Here is a tiny trained network, its code and every weight. The questions are about switching its units off for an input and a class, where a switched-off unit gives its printed mean instead of its output.

import numpy as np


def w(rows, s, z=0):
    codes = np.array(rows[::2]) - 128.0
    scale = np.full(codes.shape[1], s)
    scale[-1] = z or s
    return codes * scale


def norm(h):
    return h / np.sqrt((h * h).mean(-1, keepdims=True) + 1e-5)


def f(y):
    return y / 2 * (1 + np.tanh(0.7978845608 * (y + 0.044715 * y**3)))


def log_softmax(a):
    a = a - a.max(-1, keepdims=True)
    return a - np.log(np.exp(a).sum(-1, keepdims=True))


def net(x, mask):
    res = np.array(x, float).reshape(1, 4) / 4 @ E
    u = 0
    for l in range(4):
        y = f(norm(res) @ A[l][:, :-1].T + A[l][:, -1])
        res = res + np.where(mask[u : u + 7], y, B[l][:, -1]) @ B[l][:, :-1]
        u += 7
    return log_softmax(norm(res)[-1] @ U[:, :-1].T + U[:, -1])


A, B = {}, {}
E = w([
[87,178,90,188],'x0',
[187,222,101,105],'x1',
[109,89,2,64],'x2',
[29,196,189,84],'x3',
],0.0089)
A[0] = w([
[92,130,107,245,47],'L0N0',
[139,211,70,93,60],'L0N1',
[71,141,96,219,98],'L0N2',
[54,111,50,122,125],'L0N3',
[40,115,192,45,3],'L0N4',
[60,195,74,106,97],'L0N5',
[158,127,134,90,19],'L0N6',
],0.013,0.0043)
B[0] = w([
[176,139,152,253,186],'L0N0',
[98,180,117,70,206],'L0N1',
[183,159,78,183,204],'L0N2',
[219,153,139,105,255],'L0N3',
[43,86,99,209,229],'L0N4',
[102,161,40,134,239],'L0N5',
[97,164,142,159,115],'L0N6',
],0.011,0.0047)
A[1] = w([
[141,88,103,127,4],'L1N0',
[128,95,152,150,6],'L1N1',
[174,95,165,162,155],'L1N2',
[131,119,114,161,138],'L1N3',
[143,93,71,94,161],'L1N4',
[7,119,166,108,123],'L1N5',
[76,120,81,132,161],'L1N6',
],0.018,0.0036)
B[1] = w([
[184,113,105,83,136],'L1N0',
[172,164,67,166,133],'L1N1',
[128,115,198,82,225],'L1N2',
[85,86,45,181,173],'L1N3',
[74,80,115,52,240],'L1N4',
[1,68,180,142,253],'L1N5',
[55,135,138,194,224],'L1N6',
],0.0093,0.0055)
A[2] = w([
[103,110,177,96,23],'L2N0',
[117,177,166,114,52],'L2N1',
[133,34,115,81,114],'L2N2',
[161,48,110,252,44],'L2N3',
[219,118,144,147,118],'L2N4',
[195,48,211,141,30],'L2N5',
[104,214,108,197,2],'L2N6',
],0.011,0.0036)
B[2] = w([
[161,128,136,95,131],'L2N0',
[202,80,140,151,123],'L2N1',
[206,59,51,137,226],'L2N2',
[131,113,187,211,254],'L2N3',
[85,139,130,206,195],'L2N4',
[141,169,78,178,204],'L2N5',
[212,83,2,171,200],'L2N6',
],0.0099,0.0034)
A[3] = w([
[199,108,69,111,152],'L3N0',
[127,82,91,152,91],'L3N1',
[124,67,68,135,156],'L3N2',
[198,100,187,149,73],'L3N3',
[248,133,220,151,190],'L3N4',
[79,175,173,167,146],'L3N5',
[154,55,175,212,3],'L3N6',
],0.011,0.0041)
B[3] = w([
[116,106,161,165,228],'L3N0',
[192,150,161,125,160],'L3N1',
[149,109,199,153,222],'L3N2',
[158,194,134,93,163],'L3N3',
[155,167,175,7,252],'L3N4',
[133,55,185,91,206],'L3N5',
[80,175,200,139,192],'L3N6',
],0.011,0.0047)
U = w([
[161,176,215,235,116],'0',
[87,158,57,154,75],'1',
[175,18,82,82,175],'2',
[63,195,34,4,106],'3',
[18,74,170,177,157],'4',
[127,113,132,127,8],'5',
[160,187,24,214,126],'6',
[168,183,189,53,190],'7',
],0.019,0.011)

Each question gives the input, the list of numbers given to net, and the class t.
The units are the neurons (one row each of A and B). Each row of codes is followed by its name. A weight is (code - 128) times the scale printed after its matrix; where a second scale follows, it is the last column's (A, B and U).
mask holds one flag per neuron, layer by layer. A switched-off neuron (its flag False) gives its mean, the last column of its row in B, instead of its output. The means were averaged over made-up inputs and are rounded, as every weight is.
A unit's drop is (log p(t) with every unit on - log p(t) with that unit switched off) / (log p(t) with every unit on - log p(t) with every unit switched off).
The circuit of an input: a set's keep is (log p(t) with only the set's units on - log p(t) with every unit switched off) / (log p(t) with every unit on - log p(t) with every unit switched off). Starting from the 12 units with the biggest drops (on a tie, the unit counted first), units are removed one at a time, each time the one whose removal leaves the highest keep (on an exact tie, the one counted first), for as long as the keep stays at least 0.8.
units of the circuit, in order: the units of the circuit, biggest drop first
unit that matters most: the unit with the biggest drop
top k neurons: the k neurons with the biggest drops, biggest first
k most important neurons of layer l: the k neurons of layer l with the biggest drops, biggest first
drop of u: that unit's drop, to one decimal
input [-7,7,-1,-7], class 7: 3 most important neurons of layer 0	(L0N5, L0N4, L0N6)
input [7,-2,7,5], class 6: units of the circuit, in order	(L0N2, L0N3)
input [-5,2,4,5], class 4: units of the circuit, in order	(L0N4)
input [7,8,-6,6], class 6: units of the circuit, in order	(L2N6, L1N2)
input [4,8,5,-8], class 3: units of the circuit, in order	(L0N1, L1N4)
input [-2,-4,-7,-3], class 7: units of the circuit, in order	(L3N4, L0N4)
input [6,4,1,3], class 6: top 2 neurons	(L2N6, L3N4)
input [4,7,-7,-1], class 7: top 2 neurons	(L3N4, L0N5)
input [5,8,4,-7], class 3: top 2 neurons	(L0N1, L1N4)
input [-3,0,-2,0], class 7: 2 most important neurons of layer 0	(L0N5, L0N1)
input [2,8,2,-7], class 3: units of the circuit, in order	(L0N1, L0N0, L1N4)
input [8,-5,1,1], class 0: top 2 neurons	(L0N0, L2N3)
input [2,1,1,-4], class 0: 3 most important neurons of layer 0	(L0N0, L0N5, L0N1)
input [3,-8,7,0], class 2: units of the circuit, in order	(L0N3)
input [5,8,0,5], class 3: top 2 neurons	(L0N1, L0N0)
input [0,-1,-4,0], class 7: 2 most important neurons of layer 0	(L0N4, L0N5)
input [-8,3,-5,8], class 4: top 2 neurons	(L0N4, L1N5)
input [2,-3,1,0], class 0: drop of L2N5	0.0
input [4,1,0,-4], class 0: drop of L2N3	0.1
input [5,7,-4,1], class 6: drop of L2N6	0.2
input [7,0,-4,5], class 6: drop of L0N2	0.3
input [5,5,6,-7], class 2: unit that matters most	L1N4
